Below is a small trained network, with its code and all its weights. Each question gives an input and a target symbol and asks what happens when units are switched off, that is, made to give their printed mean instead of their output.

import numpy as np


def w(rows, s, z=0):
    codes = np.array(rows[::2]) - 128.0
    scale = np.full(codes.shape[1], s)
    scale[-1] = z or s
    return codes * scale


def norm(h):
    return h / np.sqrt((h * h).mean(-1, keepdims=True) + 1e-5)


def f(y):
    return np.maximum(y, 0)


def softmax(a):
    e = np.exp(a - a.max(-1, keepdims=True))
    return e / e.sum(-1, keepdims=True)


def log_softmax(a):
    a = a - a.max(-1, keepdims=True)
    return a - np.log(np.exp(a).sum(-1, keepdims=True))


def net(x, mask):
    ids = ['γεζηθμ'.index(c) for c in x.split()]
    T = len(ids)
    res = E[ids] + P[:T]
    r = norm(res)
    for j in range(2):
        rows = slice(4 * j, 4 * j + 4)
        q, k, v = (r @ M[0][rows].T for M in (Q, K, V))
        z = softmax(np.where(np.tri(T) > 0, q @ k.T / 4**0.5, -1e9)) @ v
        o = O[0][rows]
        res = res + np.where(mask[j], z, o[:, -1]) @ o[:, :-1]
    y = f(norm(res) @ A[0][:, :-1].T + A[0][:, -1])
    res = res + np.where(mask[2:14], y, B[0][:, -1]) @ B[0][:, :-1]
    return log_softmax(norm(res)[-1] @ U[:, :-1].T + U[:, -1])


Q, K, V, O, A, B = {}, {}, {}, {}, {}, {}
E = w([
[96,2,183,131,154,156,153,115,195,114,117],'γ',
[165,162,88,175,169,126,158,67,163,115,162],'ε',
[98,217,114,84,130,159,102,168,49,117,84],'ζ',
[156,101,117,116,84,131,217,80,116,205,174],'η',
[119,101,63,137,185,64,121,130,179,102,130],'θ',
[125,141,119,160,148,70,103,70,195,139,130],'μ',
],0.017)
P = w([
[174,108,166,20,171,179,126,141,76,78,163],'0',
[182,105,139,48,91,166,68,118,82,62,183],'1',
[123,131,117,68,151,182,49,77,70,112,124],'2',
[164,141,182,121,72,140,139,188,145,69,83],'3',
[154,169,186,93,198,139,132,152,118,151,79],'4',
[136,187,97,116,111,158,152,201,209,116,164],'5',
[113,135,92,112,137,158,75,78,101,159,43],'6',
[175,124,65,124,3,100,80,137,140,127,156],'7',
[147,138,118,127,152,132,125,182,163,235,73],'8',
[197,179,126,208,67,93,133,155,198,105,110],'9',
[98,138,26,150,105,82,86,113,159,189,94],'10',
],0.013)
Q[0] = w([
[196,113,79,135,203,78,109,92,141,255,181],'head 1',
[139,131,94,46,120,231,12,107,61,114,58],'head 1',
[177,140,209,97,188,180,162,178,190,173,27],'head 1',
[70,55,96,140,116,197,131,91,180,117,132],'head 1',
[159,148,14,174,86,59,120,118,124,142,159],'head 2',
[103,136,76,92,212,166,178,122,187,178,75],'head 2',
[114,88,162,201,96,179,175,174,227,72,144],'head 2',
[49,69,82,107,188,186,76,53,97,170,162],'head 2',
],0.0098)
K[0] = w([
[121,122,62,172,172,144,165,110,177,226,6],'head 1',
[102,200,197,93,246,150,129,174,71,155,129],'head 1',
[96,90,137,100,123,137,119,17,8,24,57],'head 1',
[166,52,254,136,189,136,208,141,179,130,129],'head 1',
[78,143,58,154,79,142,182,212,159,187,101],'head 2',
[119,107,158,172,151,140,103,66,96,175,14],'head 2',
[188,82,178,206,42,57,122,125,150,44,151],'head 2',
[139,109,194,175,244,91,198,155,160,174,118],'head 2',
],0.0089)
V[0] = w([
[134,115,59,93,169,46,80,148,139,101,22],'head 1',
[64,79,69,29,144,106,169,219,61,58,109],'head 1',
[68,140,53,27,118,3,136,138,162,170,163],'head 1',
[7,18,212,4,94,132,124,158,178,122,143],'head 1',
[177,141,97,131,87,133,117,60,169,215,140],'head 2',
[134,38,194,194,231,29,89,140,143,89,167],'head 2',
[84,126,168,152,88,126,48,183,125,193,16],'head 2',
[83,72,116,127,79,95,254,116,157,179,159],'head 2',
],0.0061)
O[0] = w([
[74,162,90,179,85,157,146,96,80,58,239,223],'head 1',
[110,147,115,151,108,137,195,74,189,158,97,177],'head 1',
[106,153,130,151,142,254,191,118,79,103,114,167],'head 1',
[162,186,96,203,158,173,49,127,104,141,75,138],'head 1',
[150,159,166,100,230,154,121,140,153,125,122,132],'head 2',
[96,152,160,154,29,142,162,170,95,153,213,162],'head 2',
[217,121,135,91,76,180,121,96,130,142,111,1],'head 2',
[62,177,196,123,170,141,131,130,89,169,100,38],'head 2',
],0.0084,0.0041)
A[0] = w([
[172,215,66,144,152,61,129,117,148,170,105,97],'neuron 1',
[129,101,150,107,132,253,123,128,134,63,92,123],'neuron 2',
[151,171,132,71,149,99,116,133,130,115,47,48],'neuron 3',
[138,129,119,93,154,130,155,116,95,79,151,125],'neuron 4',
[193,150,137,210,163,114,175,114,173,184,131,182],'neuron 5',
[111,142,120,86,171,136,84,162,121,96,64,180],'neuron 6',
[197,223,110,111,118,126,99,164,42,114,115,251],'neuron 7',
[145,130,146,94,126,157,150,190,13,57,132,183],'neuron 8',
[122,134,151,62,135,170,117,144,68,79,134,117],'neuron 9',
[54,2,176,117,136,147,90,174,186,139,173,193],'neuron 10',
[135,120,84,126,92,195,97,183,184,77,146,127],'neuron 11',
[134,178,171,30,141,196,74,221,41,48,176,150],'neuron 12',
],0.0097,0.0028)
B[0] = w([
[128,112,130,58,68,63,139,129,11,74,71,233],'neuron 1',
[57,113,206,42,89,41,150,151,175,70,156,179],'neuron 2',
[137,255,132,160,131,145,165,67,152,116,124,183],'neuron 3',
[101,130,121,166,124,128,150,182,80,208,167,202],'neuron 4',
[81,29,103,187,92,130,44,105,120,117,124,229],'neuron 5',
[177,192,125,169,117,152,152,141,168,184,138,199],'neuron 6',
[167,169,188,104,114,135,45,231,85,125,174,217],'neuron 7',
[187,79,90,172,118,207,81,118,247,189,200,178],'neuron 8',
[150,118,126,120,196,166,27,169,175,163,190,154],'neuron 9',
[42,62,204,116,129,31,214,125,129,201,190,254],'neuron 10',
[216,147,142,99,171,119,129,109,81,152,78,246],'neuron 11',
[213,132,117,73,196,194,25,162,227,150,233,178],'neuron 12',
],0.0089,0.0064)
U = w([
[79,124,133,202,97,86,66,214,2,175,90,55],'γ',
[121,135,116,105,152,172,23,148,238,175,188,116],'ε',
[118,204,138,228,227,81,152,76,140,232,56,64],'ζ',
[12,111,223,46,135,37,196,148,121,102,167,250],'η',
[167,38,64,115,147,105,139,16,189,101,93,76],'θ',
[41,189,85,246,70,174,197,113,134,160,160,192],'μ',
],0.0052,0.0016)

Each question gives the input, a string of symbols that net reads in full, and the target symbol t.
The units are the heads (4 rows each of Q, K, V and O) and the neurons (one row each of A and B). Each row of codes is followed by its name. A weight is (code - 128) times the scale printed after its matrix; where a second scale follows, it is the last column's (O, A, B and U).
mask holds one flag per unit, heads first, then neurons. A switched-off unit (its flag False) gives its mean, the last column of its rows in O or B, instead of its output. The means were averaged over made-up inputs and are rounded, as every weight is.
A unit's drop is (log p(t) with every unit on - log p(t) with that unit switched off) / (log p(t) with every unit on - log p(t) with every unit switched off).
The circuit of an input: a set's keep is (log p(t) with only the set's units on - log p(t) with every unit switched off) / (log p(t) with every unit on - log p(t) with every unit switched off). Starting from the 12 units with the biggest drops (on a tie, the unit counted first), units are removed one at a time, each time the one whose removal leaves the highest keep (on an exact tie, the one counted first), for as long as the keep stays at least 0.8.
units of the circuit, in order: the units of the circuit, biggest drop first
k most important neurons: the k neurons with the biggest drops, biggest first
heads that matter: for each layer, one digit per head in row order, 1 if its drop is at least 0.15 and else 0, layers parted by /
input ζ θ γ η γ γ θ θ μ, target μ: units of the circuit, in order => (head 1)
input η ζ μ θ θ ε ε, target μ: heads that matter => 10
input η γ θ θ γ θ ε ζ μ ε η, target ε: units of the circuit, in order => (head 1; head 2; neuron 12)
input μ μ μ θ, target ε: units of the circuit, in order => (head 1; neuron 12)
input θ γ γ θ ε ε ε η, target η: units of the circuit, in order => (head 1; head 2)
input γ γ η η, target γ: units of the circuit, in order => (head 1; neuron 1)
input θ η θ ζ γ θ μ, target γ: units of the circuit, in order => (head 1; neuron 1)
input ε θ μ, target η: units of the circuit, in order => (head 1; neuron 10)
input ζ μ θ θ θ η η ε ε θ ζ, target ζ: 2 most important neurons => (neuron 3; neuron 6)
input γ μ ε ζ ε θ, target θ: heads that matter => 01
input η ε η μ η ε θ μ, target η: heads that matter => 10
input θ ζ η ε, target θ: heads that matter => 01
input ε μ γ η, target ε: heads that matter => 10
input η θ η, target ζ: units of the circuit, in order => (head 2; head 1)
input γ ζ γ θ θ θ θ η η θ γ, target γ: heads that matter => 11
input ε ε ε ε θ θ, target η: heads that matter => 10
input θ θ γ η θ θ θ η η θ ε, target ζ: units of the circuit, in order => (head 2)
input ε θ θ ζ ε ζ η ε μ θ ε, target ε: heads that matter => 11
input θ μ ε η θ θ, target ζ: heads that matter => 01
input θ θ θ ε θ ε, target η: heads that matter => 10
input γ γ ζ η η, target θ: units of the circuit, in order => (head 2)
